Below are the code and all the weights of a small trained network. Each question names an input and a class and asks about switching units off, where a switched-off unit gives its printed mean instead of its output.

import numpy as np


def w(rows, s, z=0):
    codes = np.array(rows[::2]) - 128.0
    scale = np.full(codes.shape[1], s)
    scale[-1] = z or s
    return codes * scale


def f(y):
    return y / 2 * (1 + np.tanh(0.7978845608 * (y + 0.044715 * y**3)))


def log_softmax(a):
    a = a - a.max(-1, keepdims=True)
    return a - np.log(np.exp(a).sum(-1, keepdims=True))


def net(x, mask):
    res = np.array(x, float).reshape(1, 5) / 4 @ E
    y = f(res @ A[0][:, :-1].T + A[0][:, -1])
    res = res + np.where(mask, y, B[0][:, -1]) @ B[0][:, :-1]
    return log_softmax(res[-1] @ U[:, :-1].T + U[:, -1])


A, B = {}, {}
E = w([
[7,95,159,144,92,109,128],'x0',
[81,108,117,131,40,108,168],'x1',
[94,185,66,65,174,143,159],'x2',
[104,144,74,140,86,234,64],'x3',
[163,145,213,93,90,130,103],'x4',
],0.012)
A[0] = w([
[127,134,130,164,97,192,51,145],'n1',
[105,119,183,155,161,108,140,103],'n2',
[118,107,144,107,144,139,53,34],'n3',
[110,110,196,101,37,79,125,253],'n4',
[88,163,99,97,185,166,94,215],'n5',
[236,149,141,77,149,102,110,161],'n6',
[60,137,62,128,151,59,179,219],'n7',
[113,85,181,171,160,154,134,133],'n8',
[121,133,177,160,83,82,102,141],'n9',
[161,144,75,116,153,187,38,189],'n10',
[98,73,189,141,184,64,152,164],'n11',
[90,131,213,157,122,97,141,139],'n12',
[245,200,151,88,167,137,111,196],'n13',
[107,104,159,119,33,146,141,146],'n14',
[159,129,148,165,146,36,160,215],'n15',
[94,101,253,133,73,93,110,232],'n16',
[136,40,119,168,108,91,224,186],'n17',
[81,196,84,96,160,139,146,130],'n18',
[84,157,74,140,152,190,106,224],'n19',
],0.013,0.0051)
B[0] = w([
[138,61,116,177,92,192,107,196],'n1',
[141,74,131,127,135,55,103,153],'n2',
[159,131,97,146,124,128,142,139],'n3',
[47,160,170,104,108,159,76,222],'n4',
[163,66,153,134,75,88,206,199],'n5',
[162,185,205,126,151,141,144,223],'n6',
[105,189,51,79,165,68,209,211],'n7',
[158,136,125,137,94,114,66,152],'n8',
[71,104,130,87,142,140,102,175],'n9',
[195,90,149,185,98,147,148,219],'n10',
[145,123,99,117,130,49,2,196],'n11',
[88,79,108,93,105,102,30,179],'n12',
[188,175,215,154,169,140,137,252],'n13',
[56,161,128,91,60,191,155,196],'n14',
[125,177,121,152,192,106,85,206],'n15',
[86,109,157,90,123,155,48,231],'n16',
[65,191,57,169,174,126,112,199],'n17',
[145,90,135,72,113,86,182,190],'n18',
[179,5,86,119,120,122,189,210],'n19',
],0.0093,0.017)
U = w([
[185,217,245,126,184,102,124,254],'0',
[84,123,137,109,149,78,24,117],'1',
[35,149,152,71,70,227,120,56],'2',
[155,71,109,218,117,189,118,143],'3',
[115,118,117,43,140,63,195,110],'4',
[86,208,62,167,183,84,121,95],'5',
],0.012,0.0019)

Each question gives the input, the list of numbers given to net, and the class t.
The units are the neurons (one row each of A and B). Each row of codes is followed by its name. A weight is (code - 128) times the scale printed after its matrix; where a second scale follows, it is the last column's (A, B and U).
mask holds one flag per neuron, in row order. A switched-off neuron (its flag False) gives its mean, the last column of its row in B, instead of its output. The means were averaged over made-up inputs and are rounded, as every weight is.
A unit's drop is (log p(t) with every unit on - log p(t) with that unit switched off) / (log p(t) with every unit on - log p(t) with every unit switched off).
The circuit of an input: a set's keep is (log p(t) with only the set's units on - log p(t) with every unit switched off) / (log p(t) with every unit on - log p(t) with every unit switched off). Starting from the 12 units with the biggest drops (on a tie, the unit counted first), units are removed one at a time, each time the one whose removal leaves the highest keep (on an exact tie, the one counted first), for as long as the keep stays at least 0.8.
circuit, biggest first: the units of the circuit, biggest drop first
most important unit: the unit with the biggest drop
k most important neurons: the k neurons with the biggest drops, biggest first
drop of u: that unit's drop, to one decimal
input [-2,-7,4,5,2], class 3: most important unit -> n19
input [2,-6,5,-7,-4], class 4: 3 most important neurons -> n18, n7, n5
input [-2,8,4,-5,4], class 5: circuit, biggest first -> n17, n5
input [6,-2,4,-8,-4], class 5: 2 most important neurons -> n7, n17
input [6,2,7,-8,-1], class 5: 2 most important neurons -> n7, n17
input [-2,3,-6,1,-5], class 5: 2 most important neurons -> n17, n10
input [-5,-6,7,6,-2], class 3: 2 most important neurons -> n19, n10
input [3,-4,3,-6,8], class 1: 2 most important neurons -> n12, n11
input [3,1,3,-8,-3], class 5: 2 most important neurons -> n7, n17
input [5,6,-8,-1,5], class 2: 2 most important neurons -> n14, n4
input [-7,1,-2,5,1], class 3: 2 most important neurons -> n1, n10
input [8,-5,-7,4,1], class 2: drop of n1 -> 0.3
input [7,6,2,-5,0], class 1: drop of n11 -> 0.2
input [-3,7,6,-6,-4], class 5: circuit, biggest first -> n17
input [-3,3,2,-1,-4], class 4: drop of n13 -> 0.1
